j350: [164 144 150 112 139 142 148 117 124 130 120 147]
j539: [211 156 168  87 166 153 171  99 104 119 122  98]
j935: [133 157 159 162 112 153 140 161 163 169 120 114]
gone j539: [168 166 119  98 122 156 211  87 153 104 171] -> [99]
gone j935: [159 161 112 157 153 169 120 133 114 163 140] -> [162]

j935: [ 99  98 159 148 104 161 146]
j387: [150 166  95 136 152 161 132]
j53: [ 84  73 106 136 158  78  76]
j195: [108 120 157 158 119  94 113]
j834: [137 174  88 127 163 143 120]
j539: [ 80  82 134  96 147 132 105]
j350: [152 137 103 132 143 149  50]
j947: [ 73 111  75 106 155  74 103]
j892: [126 134  89 151 162 112 103]
j15: [ 76  50  99 106 122 149  98]
j207: [139 139  71 148 149 115  98]
gone j350: [103  50 149 132 152 143] -> [137]
gone j947: [103  75  73 155 111 106] -> [74]
gone j947: [ 75  73 106 111 155 103] -> [74]
gone j935: [104 146 159  99 148 161] -> [98]
gone j195: [158 120 119  94 108 113] -> [157]
gone j195: [119 108 158 157 113  94] -> [120]

j273: [142 164 163 188  71  88 109]
j539: [ 97 184  56 149  98 195  75]
j207: [189 152 198 121 126  60 103]
j53: [ 86 165 131 179  71 131  91]
j387: [193  79 119 117 120  59  78]
j892: [119 156 162 182  72  97  96]
j834: [182 168  95  91 183 158  90]
j195: [149 169 132 179  78 123  71]
j935: [128 156 162 175  69  97  98]
j947: [ 71  84 116 144  94 148 170]
j15: [ 84  61 184 140 119  71 183]
gone j892: [ 96 119 156  72 182  97] -> [162]
gone j834: [158 182 183  95  91 168] -> [90]
gone j387: [117 119 193  78  59  79] -> [120]
gone j15: [119  84 184  61  71 140] -> [183]
gone j387: [ 59 119 120  78 117 193] -> [79]

j15: [129 129 130 127 129 154 129 129 128]
j947: [128 129 128 130 129 140 129 133 131]
j195: [128 128 129 196 133 131 128 128 131]
j273: [130 129 128 127 128 158 133 131 133]
j539: [129 128 129 131 131 132 128 130 129]
j935: [129 129 128 128 129 129 128 133 137]
j834: [131 128 130 127 130 134 130 129 128]
j207: [128 128 128 147 128 134 139 128 137]
gone j273: [127 128 131 133 128 133 158 129] -> [130]
gone j834: [130 128 130 127 128 129 134 130] -> [131]

j834: [142 109  55  54  78 146 158 118]
j539: [146 144 123 120 138 147 137 155]
j892: [142 109  55 148  78 176 112 154]
gone j834: [118 146  78 142  55 158 109] -> [54]
gone j539: [138 137 155 144 120 123 146] -> [147]
gone j539: [155 120 123 144 138 137 146] -> [147]
gone j834: [ 54 118 109 146 142  78 158] -> [55]

j387: [148 187 140 186  54 172 129]
j935: [110 175 201 131 141 115 137]
j834: [110 175 137 131 116 136 137]
gone j834: [137 137 131 116 175 110] -> [136]
gone j834: [175 136 137 137 116 131] -> [110]

j273: [109 101 190 129]
j350: [ 88  89  75 178]
j195: [192 130 131 130]
j892: [92 99 98 97]
gone j892: [98 92 97] -> [99]
gone j350: [178  88  75] -> [89]
gone j195: [130 130 192] -> [131]
gone j195: [130 192 130] -> [131]
gone j892: [97 99 92] -> [98]

j273: [154 142 170 171  83  98 165 146 172  86 109  86 186 161  95]
j935: [154 142 170 171 164  98 165 146 147  86 109  86 186 161  75]
j539: [154 142 170 171  83  98 165 146 167  86 109  86 186 161  75]
j53: [154 142 170 171  83  98  59 146 167  86 109  86 186 161  95]
gone j273: [165 170 154 186 172 146  83 161  98  86  95  86 109 142] -> [171]
gone j935: [ 86 142 164  75 146  86 147 154 170 109 171  98 186 161] -> [165]

j892: [185 117 133 118 116 115 126 112 122 162 108 101 106 123 155 119 116 122
 145]
j53: [129 128 127 128 128 128 128 128 127 127 128 128 128 128 127 129 127 128
 129]
j935: [123 118 129 178 125 118 193 155  81 153 141 121 144 112 148 165  88 117
 143]
j207: [128 127 129 129 127 128 128 128 128 129 129 128 129 127 129 128 128 127
 128]
j273: [135 166  70 122 174  94 131 147 133 105 109 107 121 164  98 146 124 172
 164]
gone j892: [119 145 112 116 106 185 122 115 155 116 126 162 108 118 122 133 117 123] -> [101]
gone j892: [108 155 101 162 116 122 106 123 133 118 126 117 185 116 122 145 112 115] -> [119]

j935: [ 87 183  83  84 128 121 170  75 104  81  84 150]
j53: [ 74 180  99 143 156 184  71  62  95 152 128 185]
j834: [127 115 112  90  76 151 155  74 192  63 159 168]
j350: [120 176 100 156 144 174 110 160 164 162  80 159]
j15: [107 107 124 131  79 132 177 169 153 193  73 174]
j539: [127 115 112  90  76 151 155  74 192 133  71  99]
j273: [181 128 127 141 132 191 175 188 121 167 133 146]
j387: [181 171 152  74 148 180 107 139 180  89  74 170]
gone j273: [127 175 141 146 133 181 167 188 121 191 132] -> [128]
gone j539: [192 127 115  99 133  74  71 155  76 151  90] -> [112]
gone j53: [143  99  74 184 180 156 152  62  95  71 128] -> [185]

j834: [105 116 169  80 127 148  67 115  43 193  94 149 114 143 167  92  90  92
 106 110 112 137 153  93  97 102 122 115 182 156 132 123 140 135 127 116
 104 114 131 123 144 108 148 107  91 202 116 113 135 157 114 141 106 142
 142 116 155 138 150  80]
j539: [106 116 170  80 127 150  67 115  44 192  94 149 114 143 167  93  90  90
 105 110 113 135 154 116  95 103 120 115 181 156 133 124 139 134 127 116
 103 116 131 123 143 107 146 154  92 203 115 112 134 159 114 141 105 141
 144 117 155 137 148  80]
j350: [113 120 156  94 128 142  88 119  74 171 106 142 118 137 155 105 102 104
 113 115 118 134 145 105 107 112 124 120 164 147 132 125 135 133 128 122
 111 119 130 124 138 116 142 145 105 177 119 118 133 150 117 137 114 138
 138 121 147 133 142  97]
j195: [106 115 170  80 127 148  68 116  43 193  96 149 114 142 167  92  92  91
 106 109 113 137 115  94  96 103 120 115 180 157 133 125 138 136 127 119
 103 138 131 122 144 108 147 154  92 202 116 113 136 159 115 141 105 143
 144 116 155 137 148  81]
j15: [152 141  86 176 130 107 188 141 212  63 161 107 143 113  88 163 164 165
 153 145 142 119 101 165 159 154 135 140  76 100 124 133 117 122 128 139
 153 141 125 134 111 147 110 103 164  54 140 143 121  98 142 115 152 114
 113 141 101 119 109 175]
gone j539: [155 110 170 143 192 154 141 114  67 131 124 127 134 159 116 113 127 107
 114 146 123  95 149 135 115 112 150 106 103  90 120 181 134  80 103 116
  94  80 115 148 116 167 144  93 116 156 117  90 143 133 139 141 137 203
 105 115 154 105  44] -> [92]
[105 116 169  80 127 148  67 115  43 193  94 149 114 143 167  92  90  92
 106 110 112 137 153  93  97 102 122 115 182 156 132 123 140 135 127 116
 104 114 131 123 144 108 148 107  91 202 116 113 135 157 114 141 106 142
 142 116 155 138 150  80] -> j834
gone j15: [130 100 164 110 176 115 161 141 103 124 153 128 133 153 141 119  98 139
 142 212 121 142 143 145 188 134  88 140 152  54 140 165 117 152 125 122
 141 164 113 165 114 119  63 101 107 163 143  86 111 113  76 109 141 147
 101 154 107 175 135] -> [159]
gone j350: [138 134 105 118 135 104 142 147 118 124 145  97 105 111 106 142 105 125
  88  94 124  74 122 164 137 142 132 137 155 147 133 113 142 121 145 118
 177 119 150 138 133 116 130 120 113 128 119 133 138 128 112 119 115 171
 117 156 120 102 107] -> [114]
gone j195: [143 138  92 159 103 115 109 103  92  91 127 116 180 115  96 113 131  43
 116 157 115 142 167 137  68 141 148 144 144  92  94 127 120  96 170  81
 114 138  80 122 148 136 202 137 113 149 106 155 136 125 154 116 106 119
 115 133 147 193 108] -> [105]

j892: [ 74 130  77 184]
j947: [ 70 168 102 185]
j207: [ 69 139  81 165]
j195: [162 172 161  56]
j350: [134  41 101 188]
gone j892: [ 77 130 184] -> [74]
gone j947: [185 168 102] -> [70]

